Below are the code and all the weights of a small trained network. Each question names an input and a class and asks about switching units off, where a switched-off unit gives its printed mean instead of its output.

import numpy as np


def w(rows, s, z=0):
    codes = np.array(rows[::2]) - 128.0
    scale = np.full(codes.shape[1], s)
    scale[-1] = z or s
    return codes * scale


def norm(h):
    return h / np.sqrt((h * h).mean(-1, keepdims=True) + 1e-5)


def f(y):
    return np.maximum(y, 0)


def log_softmax(a):
    a = a - a.max(-1, keepdims=True)
    return a - np.log(np.exp(a).sum(-1, keepdims=True))


def net(x, mask):
    res = np.array(x, float).reshape(1, 6) / 4 @ E
    u = 0
    for l in range(2):
        y = f(norm(res) @ A[l][:, :-1].T + A[l][:, -1])
        res = res + np.where(mask[u : u + 10], y, B[l][:, -1]) @ B[l][:, :-1]
        u += 10
    return log_softmax(norm(res)[-1] @ U[:, :-1].T + U[:, -1])


A, B = {}, {}
E = w([
[135,85,165,107,101,108,125,93],'x0',
[134,94,96,228,1,180,45,226],'x1',
[123,132,116,119,123,133,126,127],'x2',
[64,179,184,175,144,206,34,102],'x3',
[228,224,164,69,114,89,70,145],'x4',
[130,126,129,136,138,121,124,131],'x5',
],0.0066)
A[0] = w([
[119,170,187,120,149,152,98,113,94],'0.n0',
[2,37,87,204,89,148,185,157,121],'0.n1',
[175,81,109,213,15,149,46,209,159],'0.n2',
[52,142,183,165,138,167,57,125,46],'0.n3',
[200,212,167,109,77,131,46,160,3],'0.n4',
[134,131,133,112,179,83,130,41,60],'0.n5',
[230,183,125,105,63,65,92,172,80],'0.n6',
[251,37,57,121,78,98,223,244,39],'0.n7',
[95,133,158,172,103,193,41,128,123],'0.n8',
[100,217,118,136,156,162,204,118,96],'0.n9',
],0.0094,0.0024)
B[0] = w([
[128,138,113,103,77,113,141,81,164],'0.n0',
[199,89,123,126,206,153,126,98,211],'0.n1',
[94,129,132,82,94,126,159,252,247],'0.n2',
[138,144,131,130,138,71,166,50,182],'0.n3',
[176,97,137,146,212,146,112,92,195],'0.n4',
[101,139,173,117,90,156,91,211,173],'0.n5',
[159,74,94,128,157,173,154,91,197],'0.n6',
[83,186,129,158,107,78,84,73,214],'0.n7',
[99,158,112,128,104,75,105,91,194],'0.n8',
[115,85,168,88,85,107,102,160,163],'0.n9',
],0.016,0.013)
A[1] = w([
[163,94,182,155,156,113,48,106,115],'1.n0',
[88,55,166,195,183,87,127,131,37],'1.n1',
[136,31,121,203,204,200,111,109,75],'1.n2',
[53,131,251,59,99,188,173,243,122],'1.n3',
[241,156,106,141,134,192,97,116,1],'1.n4',
[84,170,167,106,79,182,127,212,165],'1.n5',
[217,95,98,163,200,155,98,101,108],'1.n6',
[130,162,148,120,137,160,184,30,63],'1.n7',
[204,107,111,178,172,179,144,126,156],'1.n8',
[72,241,68,204,46,45,129,31,77],'1.n9',
],0.011,0.0016)
B[1] = w([
[111,112,95,127,128,126,177,134,179],'1.n0',
[134,168,165,124,81,181,110,111,158],'1.n1',
[203,105,110,103,139,143,121,71,186],'1.n2',
[112,117,54,170,125,103,168,227,254],'1.n3',
[122,84,134,179,144,175,138,58,160],'1.n4',
[82,74,158,130,162,153,206,165,200],'1.n5',
[178,117,141,128,61,207,145,95,205],'1.n6',
[117,129,81,158,111,113,112,211,173],'1.n7',
[109,120,151,111,126,161,186,77,172],'1.n8',
[95,216,200,131,155,79,5,80,214],'1.n9',
],0.015,0.012)
U = w([
[123,99,104,115,128,89,159,235,250],'0',
[244,75,108,110,121,186,140,40,41],'1',
[115,203,166,124,127,36,22,67,53],'2',
],0.011,0.0019)

Each question gives the input, the list of numbers given to net, and the class t.
The units are the neurons (one row each of A and B). Each row of codes is followed by its name. A weight is (code - 128) times the scale printed after its matrix; where a second scale follows, it is the last column's (A, B and U).
mask holds one flag per neuron, layer by layer. A switched-off neuron (its flag False) gives its mean, the last column of its row in B, instead of its output. The means were averaged over made-up inputs and are rounded, as every weight is.
A unit's drop is (log p(t) with every unit on - log p(t) with that unit switched off) / (log p(t) with every unit on - log p(t) with every unit switched off).
most important unit: the unit with the biggest drop
k most important neurons: the k neurons with the biggest drops, biggest first
top k neurons in layer l: the k neurons of layer l with the biggest drops, biggest first
drop when u is switched off: that unit's drop, to one decimal
input [-2,-5,-3,4,-8,-8], class 1: most important unit => 0.n2
input [6,2,4,-8,-6,2], class 2: 4 most important neurons => 0.n7, 0.n4, 0.n6, 1.n9
input [8,7,4,-8,-4,0], class 2: 2 most important neurons => 0.n7, 0.n5
input [7,-3,-3,-6,6,6], class 1: 3 most important neurons => 0.n6, 0.n2, 0.n8
input [5,3,-4,4,0,8], class 2: 4 most important neurons => 0.n8, 0.n3, 0.n5, 1.n9
input [-7,-4,1,5,6,-2], class 1: 2 most important neurons => 0.n2, 0.n7
input [1,-7,2,-7,8,1], class 1: 2 most important neurons => 0.n2, 0.n6
input [-3,-5,6,-7,-6,-2], class 2: 4 most important neurons => 0.n2, 0.n6, 0.n4, 0.n7
input [6,7,5,-8,-1,-7], class 2: 4 most important neurons => 0.n7, 0.n5, 1.n9, 0.n9
input [7,1,6,-6,4,8], class 2: top 2 neurons in layer 0 => 0.n7, 0.n1
input [-2,2,4,-5,5,4], class 1: 3 most important neurons => 0.n6, 0.n4, 0.n8
input [7,4,-2,-7,6,6], class 2: 2 most important neurons => 0.n7, 0.n1
input [5,-2,-6,-2,3,7], class 1: 2 most important neurons => 0.n2, 0.n6
input [1,5,4,4,7,3], class 1: 2 most important neurons => 0.n4, 0.n6
input [-4,-1,3,-3,-5,2], class 1: most important unit => 0.n1
input [4,2,5,-7,-3,-5], class 2: drop when 0.n7 is switched off => 1.1
input [4,-3,-3,1,8,-5], class 1: drop when 1.n3 is switched off => 0.0
input [-7,-1,-4,4,-8,-5], class 1: drop when 0.n1 is switched off => 2.0
input [5,2,3,-3,0,-6], class 2: drop when 0.n7 is switched off => 1.2
input [7,-7,-8,4,-2,-7], class 0: top neuron in layer 0 => 0.n7
